Below is a small trained network, with its code and all its weights. Each question gives an input and a target symbol and asks what happens when units are switched off, that is, made to give their printed mean instead of their output.

import numpy as np


def w(rows, s, z=0):
    codes = np.array(rows[::2]) - 128.0
    scale = np.full(codes.shape[1], s)
    scale[-1] = z or s
    return codes * scale


def norm(h):
    return h / np.sqrt((h * h).mean(-1, keepdims=True) + 1e-5)


def f(y):
    return y / 2 * (1 + np.tanh(0.7978845608 * (y + 0.044715 * y**3)))


def softmax(a):
    e = np.exp(a - a.max(-1, keepdims=True))
    return e / e.sum(-1, keepdims=True)


def log_softmax(a):
    a = a - a.max(-1, keepdims=True)
    return a - np.log(np.exp(a).sum(-1, keepdims=True))


def net(x, mask):
    ids = ['αβγδεζηθλξπστφψω'.index(c) for c in x.split()]
    T = len(ids)
    res = E[ids] + P[:T]
    u = 0
    for l in range(3):
        q, k, v = (norm(res) @ M[l].T for M in (Q, K, V))
        z = softmax(np.where(np.tri(T) > 0, q @ k.T / 2**0.5, -1e9)) @ v
        res = res + np.where(mask[u], z, O[l][:, -1]) @ O[l][:, :-1]
        u += 1
        y = f(norm(res) @ A[l][:, :-1].T + A[l][:, -1])
        res = res + np.where(mask[u : u + 8], y, B[l][:, -1]) @ B[l][:, :-1]
        u += 8
    return log_softmax(norm(res)[-1] @ U[:, :-1].T + U[:, -1])


Q, K, V, O, A, B = {}, {}, {}, {}, {}, {}
E = w([
[31,51,120],'α',
[145,54,181],'β',
[154,173,204],'γ',
[214,166,120],'δ',
[129,101,25],'ε',
[251,105,184],'ζ',
[103,66,99],'η',
[189,164,215],'θ',
[203,192,153],'λ',
[84,89,77],'ξ',
[119,40,153],'π',
[17,127,133],'σ',
[216,132,44],'τ',
[112,254,65],'φ',
[15,141,171],'ψ',
[117,98,124],'ω',
],0.018)
P = w([
[114,204,116],'0',
[109,112,1],'1',
[107,48,166],'2',
[118,40,77],'3',
[96,119,147],'4',
[70,138,96],'5',
[142,125,68],'6',
[54,143,91],'7',
],0.011)
Q[0] = w([
[172,47,2],'0.h0',
[175,125,209],'0.h0',
],0.0078)
K[0] = w([
[183,149,253],'0.h0',
[97,22,159],'0.h0',
],0.0046)
V[0] = w([
[60,226,114],'0.h0',
[83,89,2],'0.h0',
],0.0073)
O[0] = w([
[198,70,151,121],'0.h0',
[201,2,6,253],'0.h0',
],0.0092,0.0027)
A[0] = w([
[122,119,19,33],'0.n0',
[245,48,252,247],'0.n1',
[37,158,126,98],'0.n2',
[167,166,180,58],'0.n3',
[92,160,3,75],'0.n4',
[174,10,120,15],'0.n5',
[32,156,129,126],'0.n6',
[147,48,86,36],'0.n7',
],0.0063,0.0016)
B[0] = w([
[124,115,212,233],'0.n0',
[95,51,15,231],'0.n1',
[210,75,150,169],'0.n2',
[79,88,104,96],'0.n3',
[147,2,184,252],'0.n4',
[95,254,120,244],'0.n5',
[220,92,135,186],'0.n6',
[89,239,145,231],'0.n7',
],0.0081,0.0021)
Q[1] = w([
[60,197,2],'1.h0',
[49,180,6],'1.h0',
],0.0047)
K[1] = w([
[68,52,250],'1.h0',
[167,33,229],'1.h0',
],0.0023)
V[1] = w([
[247,157,84],'1.h0',
[122,106,48],'1.h0',
],0.013)
O[1] = w([
[77,247,159,110],'1.h0',
[61,197,64,254],'1.h0',
],0.013,0.0056)
A[1] = w([
[58,107,162,22],'1.n0',
[166,174,202,56],'1.n1',
[225,83,38,161],'1.n2',
[117,92,190,220],'1.n3',
[229,163,55,109],'1.n4',
[128,244,197,204],'1.n5',
[131,87,179,210],'1.n6',
[2,144,218,254],'1.n7',
],0.0082,0.0015)
B[1] = w([
[126,235,141,143],'1.n0',
[85,52,114,108],'1.n1',
[52,19,116,252],'1.n2',
[136,130,33,136],'1.n3',
[93,19,100,180],'1.n4',
[134,2,67,165],'1.n5',
[111,124,31,137],'1.n6',
[195,154,9,203],'1.n7',
],0.0087,0.0032)
Q[2] = w([
[175,152,252],'2.h0',
[103,165,137],'2.h0',
],0.026)
K[2] = w([
[60,129,6],'2.h0',
[168,65,99],'2.h0',
],0.022)
V[2] = w([
[254,230,80],'2.h0',
[29,167,30],'2.h0',
],0.018)
O[2] = w([
[11,163,245,143],'2.h0',
[43,127,1,254],'2.h0',
],0.014,0.0039)
A[2] = w([
[15,116,185,29],'2.n0',
[81,67,180,225],'2.n1',
[41,199,2,242],'2.n2',
[90,175,144,52],'2.n3',
[180,171,160,148],'2.n4',
[183,130,65,114],'2.n5',
[115,166,104,36],'2.n6',
[63,151,170,251],'2.n7',
],0.021,0.0019)
B[2] = w([
[220,181,38,177],'2.n0',
[105,93,57,153],'2.n1',
[49,28,233,250],'2.n2',
[102,137,107,143],'2.n3',
[71,92,138,140],'2.n4',
[145,251,103,172],'2.n5',
[128,134,139,137],'2.n6',
[151,214,126,164],'2.n7',
],0.023,0.021)
U = w([
[111,46,1,246],'α',
[168,85,128,115],'β',
[136,105,178,88],'γ',
[46,228,79,204],'δ',
[62,115,127,218],'ε',
[128,119,198,31],'ζ',
[70,106,117,75],'η',
[130,112,182,41],'θ',
[110,228,198,154],'λ',
[78,107,116,3],'ξ',
[155,150,54,195],'π',
[155,136,31,130],'σ',
[62,151,139,50],'τ',
[54,157,130,53],'φ',
[193,86,87,140],'ψ',
[66,124,135,38],'ω',
],0.013,0.0042)

Each question gives the input, a string of symbols that net reads in full, and the target symbol t.
The units are the heads (2 rows each of Q, K, V and O) and the neurons (one row each of A and B). Each row of codes is followed by its name. A weight is (code - 128) times the scale printed after its matrix; where a second scale follows, it is the last column's (O, A, B and U).
mask holds one flag per unit, layer by layer, with each layer's heads first. A switched-off unit (its flag False) gives its mean, the last column of its rows in O or B, instead of its output. The means were averaged over made-up inputs and are rounded, as every weight is.
A unit's drop is (log p(t) with every unit on - log p(t) with that unit switched off) / (log p(t) with every unit on - log p(t) with every unit switched off).
The circuit of an input: a set's keep is (log p(t) with only the set's units on - log p(t) with every unit switched off) / (log p(t) with every unit on - log p(t) with every unit switched off). Starting from the 12 units with the biggest drops (on a tie, the unit counted first), units are removed one at a time, each time the one whose removal leaves the highest keep (on an exact tie, the one counted first), for as long as the keep stays at least 0.8.
circuit, biggest first: the units of the circuit, biggest drop first
k most important neurons: the k neurons with the biggest drops, biggest first
k most important neurons of layer l: the k neurons of layer l with the biggest drops, biggest first
drop when u is switched off: that unit's drop, to one decimal
input α λ α φ σ, target α: circuit, biggest first : (2.h0)
input δ α α λ π, target δ: 3 most important neurons : (2.n0; 1.n2; 2.n7)
input δ τ δ λ ψ β, target δ: circuit, biggest first : (1.h0; 2.n0)
input λ ζ α α π, target λ: circuit, biggest first : (2.h0; 0.h0; 1.h0; 2.n2)
input α δ ζ π ζ ψ, target α: 2 most important neurons : (0.n1; 1.n7)
input δ φ γ θ, target δ: circuit, biggest first : (2.h0; 1.h0; 2.n0)
input λ α σ, target λ: circuit, biggest first : (2.h0; 0.h0; 1.h0; 2.n2)
input λ α σ ω β π λ δ, target λ: circuit, biggest first : (2.h0; 1.h0; 0.h0; 2.n2)
input δ θ ω γ β π δ ψ, target δ: 3 most important neurons : (1.n2; 1.n6; 1.n3)
input α α φ β ψ ω δ α, target α: 3 most important neurons : (1.n7; 1.n2; 0.n1)
input δ α β θ, target δ: 2 most important neurons of layer 2 : (2.n7; 2.n0)
input α λ ζ σ, target α: circuit, biggest first : (2.h0; 0.n1; 1.n2)
input λ α α ε α σ, target λ: 4 most important neurons : (1.n5; 1.n2; 2.n2; 0.n4)
input δ ε ε ε θ α, target δ: 2 most important neurons : (2.n0; 1.n2)
input α φ α α ζ ω α, target α: 2 most important neurons of layer 0 : (0.n1; 0.n0)
input δ σ σ α, target δ: 2 most important neurons of layer 1 : (1.n2; 1.n5)
input α δ ψ α η α δ, target α: most important neuron : (2.n0)
input δ α α λ α ψ γ β, target δ: 2 most important neurons of layer 1 : (1.n2; 1.n5)
input δ θ π ξ ζ, target δ: 2 most important neurons of layer 2 : (2.n7; 2.n0)
input α ε ψ, target α: most important neuron : (1.n7)
input λ β δ, target λ: drop when 1.n5 is switched off : 0.5
input α π π ε δ ε σ φ, target α: drop when 1.h0 is switched off : 0.2
input δ α δ δ, target δ: drop when 2.h0 is switched off : 1.2
input α λ ψ σ τ α α π, target α: drop when 2.h0 is switched off : 0.8
